What each symbol does to the points:
CZ φ LF
CZ σ ZH
DC φ FG
DC σ ZH
QF φ BZ
QF σ MH
GT φ GT
GT σ PG
BL φ TB
BL σ MJ
QG φ ZH
QG σ FS
TB φ PF
TB σ ZS
QM φ QP
QM σ HC
QP φ PF
QP σ FG
PG φ DG
PG σ ML
FS φ ZN
FS σ JR
CQ φ SR
CQ σ HM
BS φ ZG
BS σ HH
FT φ PR
FT σ BZ
TQ φ MF
TQ σ FD
MH φ LP
MH σ GB
TD φ ZB
TD σ FR
ZB φ ZS
ZB σ TQ
PF φ GL
PF σ CZ
LP φ QF
LP σ MG
SL φ FG
SL σ CQ
ZG φ HB
ZG σ SL
DG φ GT
DG σ LG
NB φ DR
NB σ QR
ZS φ BL
ZS σ TD
PR φ MT
PR σ SR
HM φ FZ
HM σ NB
MJ φ ZR
MJ σ GF
HC φ FG
HC σ MJ
FG φ QM
FG σ TR
HD φ GB
HD σ SL
LB φ MJ
LB σ DR
ZR φ DR
ZR σ LB
ZH φ MF
ZH σ DC
MG φ MH
MG σ HD
QR φ BT
QR σ CM
RJ φ MF
RJ σ GT
GL φ TJ
GL σ FG
HH φ JT
HH σ PR
TR φ SL
TR σ FZ
SR φ FT
SR σ QF
DZ φ ML
DZ σ ZG
GB φ MG
GB σ SF
ML φ BS
ML σ HB
LF φ ZS
LF σ RM
MF φ FS
MF σ DG
LG φ PG
LG σ DZ
HB φ DZ
HB σ BS
GF φ MJ
GF σ GL
FD φ MF
FD σ MF
MT φ HH
MT σ FT
CM φ PF
CM σ QM
DR φ HM
DR σ BT
ZN φ QG
ZN σ PQ
FR φ TQ
FR σ BL
PQ φ RM
PQ σ GL
RM φ MF
RM σ QG
BT φ NB
BT σ DC
BZ φ BS
BZ σ JT
TJ φ GF
TJ σ PF
JR φ PQ
JR σ BL
FZ φ CQ
FZ σ DR
SF φ HD
SF σ TR
JT φ BS
JT σ ML

The rows follow the links: the fewer symbols apart two points are, the more alike their rows tend to be.

Point, then a row for it; each showing differs a little:
SF: [77,6,-94,-15,16,-20,-15,-4,9,-25,19,-11,-3,-41,30,52,22,24,37,-21,25,22,5,-81,34,-2,-14,2,-35,-25,-8,-22,-48,-36,1,-10,15,29,13,1,-85,-14,-18,-35,-14,-5,-21,-4,-44,-62,33,22,-2,38,7,-30,-17,5,-32,-25,29,-57,10]
ZS: [-15,2,-4,14,-19,-37,1,-14,-4,6,21,-3,-41,22,-16,24,-14,-8,-18,26,-92,-19,-32,15,37,-21,61,29,38,36,43,-20,-32,-29,-8,2,21,-95,-42,36,11,4,-11,18,-20,35,27,-34,-61,30,-40,-66,-11,-35,-55,34,-14,21,-12,-12,-23,60,35]
PG: [-6,-27,91,0,3,-11,-3,23,63,31,-18,17,57,21,14,-23,2,-35,-12,-5,20,-24,10,17,-56,31,-31,50,-22,37,12,38,42,-40,-17,-67,-15,4,-22,-11,-19,-4,29,-1,23,38,-95,52,45,28,25,64,-7,25,-5,-37,-10,-15,0,6,12,7,18]
QM: [-36,-1,-13,-31,35,-40,2,-4,-1,-61,-43,-22,18,-19,-11,27,8,65,37,-1,64,-20,-20,68,15,-7,-26,55,55,25,47,7,-8,-7,-23,10,42,-18,9,24,0,-13,-35,7,5,-21,75,55,31,-51,83,23,36,2,26,13,30,-8,-8,13,8,-33,14]
FS: [-37,-4,-25,-38,-38,15,-48,-43,-79,19,-4,14,-23,-13,16,-20,3,-30,-33,-16,-17,60,24,-31,-10,-49,62,-63,42,15,-55,-34,23,11,23,18,-14,-14,-38,4,-46,21,6,-25,-4,4,-17,22,13,5,-66,44,-10,25,-18,-6,-47,-13,34,-67,-39,22,-43]
QG: [-29,9,-29,-34,-50,31,-56,-45,-78,2,-7,11,-27,-9,15,-12,7,-25,-43,-11,-10,63,24,-9,-6,-43,66,-62,53,28,-58,-29,19,20,17,28,-10,-4,-51,11,-33,23,-21,-28,-12,-5,-15,33,28,20,-51,49,-4,21,-22,-5,-36,-9,49,-58,-35,24,-49]
FG: [-17,-11,-57,-38,25,-57,1,-12,-21,-60,-34,-8,10,-40,3,32,1,64,41,-8,53,-14,-9,38,22,-19,-22,54,33,11,33,-5,-14,3,-12,20,39,-16,8,22,-41,-31,-27,-7,12,-21,66,56,14,-74,91,32,35,18,22,20,16,-22,-22,-13,1,-37,2]
TJ: [-101,1,6,-43,30,-21,13,-21,-29,4,-32,-36,33,-17,-34,10,16,34,36,-17,41,30,-20,40,-17,-5,-27,10,48,37,47,-3,-1,-22,-27,-27,31,-70,53,-30,20,19,11,-11,5,-33,104,19,14,-73,1,24,32,8,23,16,23,3,6,-37,-5,-7,-4]
BT: [14,30,14,8,10,-4,-2,32,39,-34,8,35,-27,74,-28,-6,5,-50,-39,-3,9,-17,-9,33,2,18,12,16,22,2,-34,9,-17,74,-7,27,-14,54,-24,3,70,-32,-29,41,-17,-13,-31,-31,60,84,-4,-38,-24,-7,-43,6,35,-18,-11,90,32,5,-10]
QP: [-39,-1,-15,-24,34,-29,-3,-8,-18,-60,-35,-23,17,-25,-5,30,8,70,34,1,56,-8,-19,53,23,-11,-20,51,63,24,47,5,-8,-4,-22,6,39,-29,5,23,-3,-15,-23,9,4,-21,83,55,23,-60,84,29,35,1,28,20,35,-6,-1,4,3,-27,11]
PQ: [-70,2,-35,-50,-29,7,-41,-55,-87,14,-16,-1,-10,-25,9,-15,6,-13,-13,-15,0,67,18,-5,-13,-51,47,-49,41,18,-31,-33,21,9,16,15,1,-31,-16,-13,-34,30,11,-39,-14,-13,38,28,7,-27,-58,42,2,20,-10,3,-29,-14,37,-77,-34,20,-43]

Each walk starts at a row. The symbols on each line, taken left to right, move it on to the next point.
Answer with the point's row; about right is enough.
new walk
[-47,2,-36,-48,-40,16,-39,-49,-84,13,-14,10,-20,-21,21,-18,7,-26,-26,-18,-10,68,22,-23,-14,-50,54,-66,33,17,-46,-40,25,22,22,23,-9,-10,-27,0,-42,28,-6,-30,-12,-2,2,22,22,1,-60,43,1,24,-15,0,-39,-17,43,-70,-37,19,-45]
φ σ σ φ φ
[-45,-10,-17,-42,-41,17,-48,-44,-76,8,-7,6,-20,-10,22,-10,10,-30,-38,-7,-25,57,11,-7,-3,-52,76,-48,62,33,-40,-24,15,13,16,20,1,-22,-53,14,-41,23,-12,-20,-12,9,-13,30,25,23,-49,44,-8,14,-29,5,-44,-12,51,-59,-45,30,-33]
σ σ σ φ φ σ σ σ
[-60,1,-28,-49,-38,-1,-40,-56,-81,33,-8,7,-23,-24,3,-13,-9,-27,-19,-16,-36,54,11,-23,-8,-47,59,-52,28,20,-33,-33,17,1,21,14,-8,-48,-11,-8,-34,32,9,-37,-17,-3,20,2,-6,-25,-83,23,-14,18,-27,5,-32,-16,37,-79,-43,34,-38]
new walk
[-101,-7,-13,-50,21,-19,1,-29,-45,-4,-36,-36,27,-26,-20,11,15,36,34,-21,39,38,-18,37,-11,-21,-17,8,45,41,32,-14,6,-11,-22,-16,36,-59,42,-19,0,16,2,-15,0,-29,108,34,19,-75,4,33,36,12,21,15,19,-2,5,-39,-9,-3,-10]
σ σ σ φ σ φ σ σ σ
[6,9,2,-20,4,1,-26,3,1,-70,-14,26,-22,46,-11,4,16,-3,-32,7,39,5,-9,69,22,-22,33,23,90,28,-17,3,-6,54,-11,42,14,45,-54,35,30,-22,-62,25,-24,-17,-6,36,79,58,46,18,-4,5,-21,12,22,-24,24,56,10,-10,-16]
φ φ φ φ σ σ σ σ
[-19,4,8,-28,-22,24,-43,-14,-35,-54,-4,23,-30,37,11,1,19,-6,-46,6,10,36,3,44,11,-32,62,-8,105,42,-35,-9,1,43,-1,27,13,27,-72,41,0,-3,-60,11,-21,0,-19,42,72,69,16,33,-4,7,-28,9,-12,-7,46,10,-24,11,-20]
new walk
[57,-5,-88,-4,-6,-61,7,4,1,-12,11,41,-35,-14,1,-10,-35,-36,-4,-24,3,-49,8,-33,15,7,-15,9,-55,-66,-59,-14,-25,62,32,60,3,47,18,5,-42,-65,5,5,15,5,-47,-18,17,-24,23,-29,-27,27,-26,20,4,-47,-59,22,13,-26,-10]
φ σ σ φ σ φ σ σ
[-36,16,23,-9,33,-11,4,18,28,-62,-22,-9,12,32,-23,22,19,41,7,4,49,-6,-35,84,9,1,-17,56,85,41,39,23,-12,26,-34,3,27,-4,-7,15,55,-17,-40,27,-14,-30,59,33,51,14,68,-3,25,-19,12,17,46,1,9,55,18,-20,2]
σ φ φ φ σ σ
[56,-2,-108,-15,7,-59,-5,-9,-12,-39,-3,13,-10,-55,31,26,-20,18,32,-22,21,-17,9,-37,37,-16,-17,25,-30,-42,-10,-16,-32,2,20,35,15,29,5,14,-84,-54,-10,-19,16,1,-10,25,-28,-83,60,23,4,36,9,0,-5,-23,-52,-19,16,-48,-1]
new walk
[-45,2,12,-19,-30,9,-31,-24,-36,-24,0,-9,-41,29,-7,15,8,4,-36,17,-60,32,-22,47,20,-46,78,-2,99,57,13,-16,-7,-9,-7,12,18,-65,-71,43,14,25,-37,3,-35,11,34,16,-14,53,-38,-13,7,-16,-39,20,-23,18,44,-12,-31,47,0]
φ φ φ σ φ σ σ
[-109,3,-4,-43,35,-32,18,-19,-30,31,-22,-39,36,-11,-42,0,11,-2,36,-29,28,28,-19,19,-33,0,-26,-1,9,21,30,-6,7,-10,-21,-26,24,-71,69,-46,17,23,36,-14,9,-26,94,-16,11,-77,-35,3,15,15,2,22,19,-10,-1,-44,1,13,-16]
φ σ σ σ φ φ φ
[-78,4,13,-27,31,-20,-1,-5,-11,-38,-35,-32,17,-3,-26,29,12,52,26,8,36,15,-22,77,5,-16,-11,43,79,55,59,8,-2,-7,-29,-11,38,-51,5,13,29,4,-23,10,-9,-30,95,30,22,-37,35,16,38,-15,24,23,33,5,10,2,-3,-4,2]
new walk
[-104,-6,-4,-48,23,-41,24,-10,-14,51,-10,-19,23,-1,-52,-11,2,-35,27,-34,3,15,-24,11,-43,9,-33,3,-19,10,12,-15,5,2,-17,-18,14,-69,79,-59,22,15,51,-9,5,-27,68,-43,12,-59,-65,-21,-3,18,-14,23,30,-15,-17,-32,7,18,-15]
σ φ φ φ φ σ
[24,22,2,8,5,-12,3,38,42,-20,16,36,-28,63,-31,-11,0,-58,-34,-2,3,-28,-8,23,5,14,2,18,2,-12,-45,7,-8,79,0,34,-10,64,-6,-5,59,-32,-13,41,-13,-12,-52,-41,46,70,-14,-43,-30,6,-44,14,32,-28,-19,83,32,10,-17]
φ φ σ φ φ
[51,6,-52,5,-4,-36,10,17,18,-8,22,52,-38,27,-5,-13,-35,-63,-27,-20,-4,-49,3,-15,12,9,-13,8,-38,-64,-70,-10,-17,75,25,54,-7,62,6,-9,4,-62,7,21,8,3,-66,-44,29,18,-5,-42,-34,14,-37,23,18,-42,-44,44,17,-1,-16]
new walk
[10,19,-26,-6,7,-30,9,20,28,6,27,37,-30,49,-37,-23,-17,-81,-29,-28,-9,-32,-5,-4,-11,22,-7,3,-31,-33,-59,-10,-14,77,12,34,-9,39,23,-23,41,-40,17,27,-5,-11,-48,-64,41,34,-44,-50,-42,20,-50,16,31,-40,-42,55,26,11,-17]
φ σ σ φ φ σ
[8,23,32,8,14,6,9,32,50,-50,4,24,-18,75,-28,-1,6,-28,-35,3,17,-17,-16,56,4,21,-2,29,41,17,-15,18,-19,62,-23,21,2,48,-21,6,78,-24,-34,39,-18,-18,-13,-15,59,81,15,-33,-14,-13,-30,10,48,-10,-1,97,34,-2,-4]
σ φ φ σ φ σ
[-65,-5,-38,-38,37,-59,17,-6,-10,-35,-40,-22,18,-28,-13,17,-1,43,47,-21,61,-5,-17,50,2,-11,-42,52,38,17,41,-2,-13,1,-17,-1,51,-44,42,-10,-10,-21,-4,6,16,-23,90,40,23,-83,54,28,35,17,23,27,26,-14,-20,-18,5,-28,5]
new walk
[-72,-5,-13,-14,-14,-42,3,-29,-30,37,15,-12,-28,11,-27,15,-17,-30,-6,2,-78,6,-37,6,6,-28,47,11,19,34,25,-32,-22,-30,-11,-6,23,-111,-3,8,6,12,16,1,-13,25,46,-37,-53,-15,-80,-54,-8,-15,-51,34,-13,12,-4,-45,-21,61,9]
φ σ σ φ φ σ σ σ φ
[-67,-1,11,-8,6,-35,6,-14,-14,-9,3,-24,-23,10,-33,30,-2,22,6,16,-51,-1,-47,54,21,-23,44,36,55,53,61,-11,-28,-32,-29,-11,34,-106,-15,20,33,18,-9,8,-20,11,80,-17,-47,-5,-23,-41,12,-29,-35,35,12,22,3,-10,-17,53,21]
σ φ φ σ φ φ σ σ
[8,-19,-6,22,-22,-39,5,-4,11,5,30,7,-52,21,-4,26,-18,-19,-20,18,-102,-32,-32,10,38,-12,52,31,14,18,27,-12,-36,-27,-7,7,24,-73,-42,43,-6,-13,4,17,-11,41,-2,-35,-67,31,-37,-80,-17,-34,-59,40,-21,24,-14,-4,-24,51,37]
new walk
[17,-40,-7,8,-16,-14,-33,-2,-13,8,20,21,-26,25,24,7,-8,-38,-44,-12,-49,-21,-7,-7,11,-9,57,-4,60,-4,-33,-14,-7,-4,26,-2,30,-21,-74,50,-59,-18,-14,8,18,67,-101,24,26,50,-20,11,-39,14,-64,28,-49,-4,11,-29,-44,37,28]
φ φ φ φ φ φ
[4,-39,2,-6,-19,-7,-38,-9,-20,17,12,23,-7,24,25,-4,8,-44,-41,-10,-26,1,2,-4,-6,-10,49,-11,58,10,-44,-15,8,-3,23,-9,24,-2,-65,44,-63,-7,-6,5,21,51,-105,39,59,52,-21,33,-33,21,-53,19,-46,-9,27,-37,-46,27,12]
φ σ φ σ σ σ φ
[61,-3,-91,-23,-4,-51,-4,-15,-3,-38,-5,18,-9,-71,33,23,-24,23,33,-5,21,-21,17,-31,27,-13,-19,34,-48,-25,-6,-7,-19,-10,11,38,6,20,12,12,-88,-35,-3,-31,0,-9,3,32,-32,-87,70,18,14,34,22,-16,-7,-25,-44,-14,17,-45,-4]
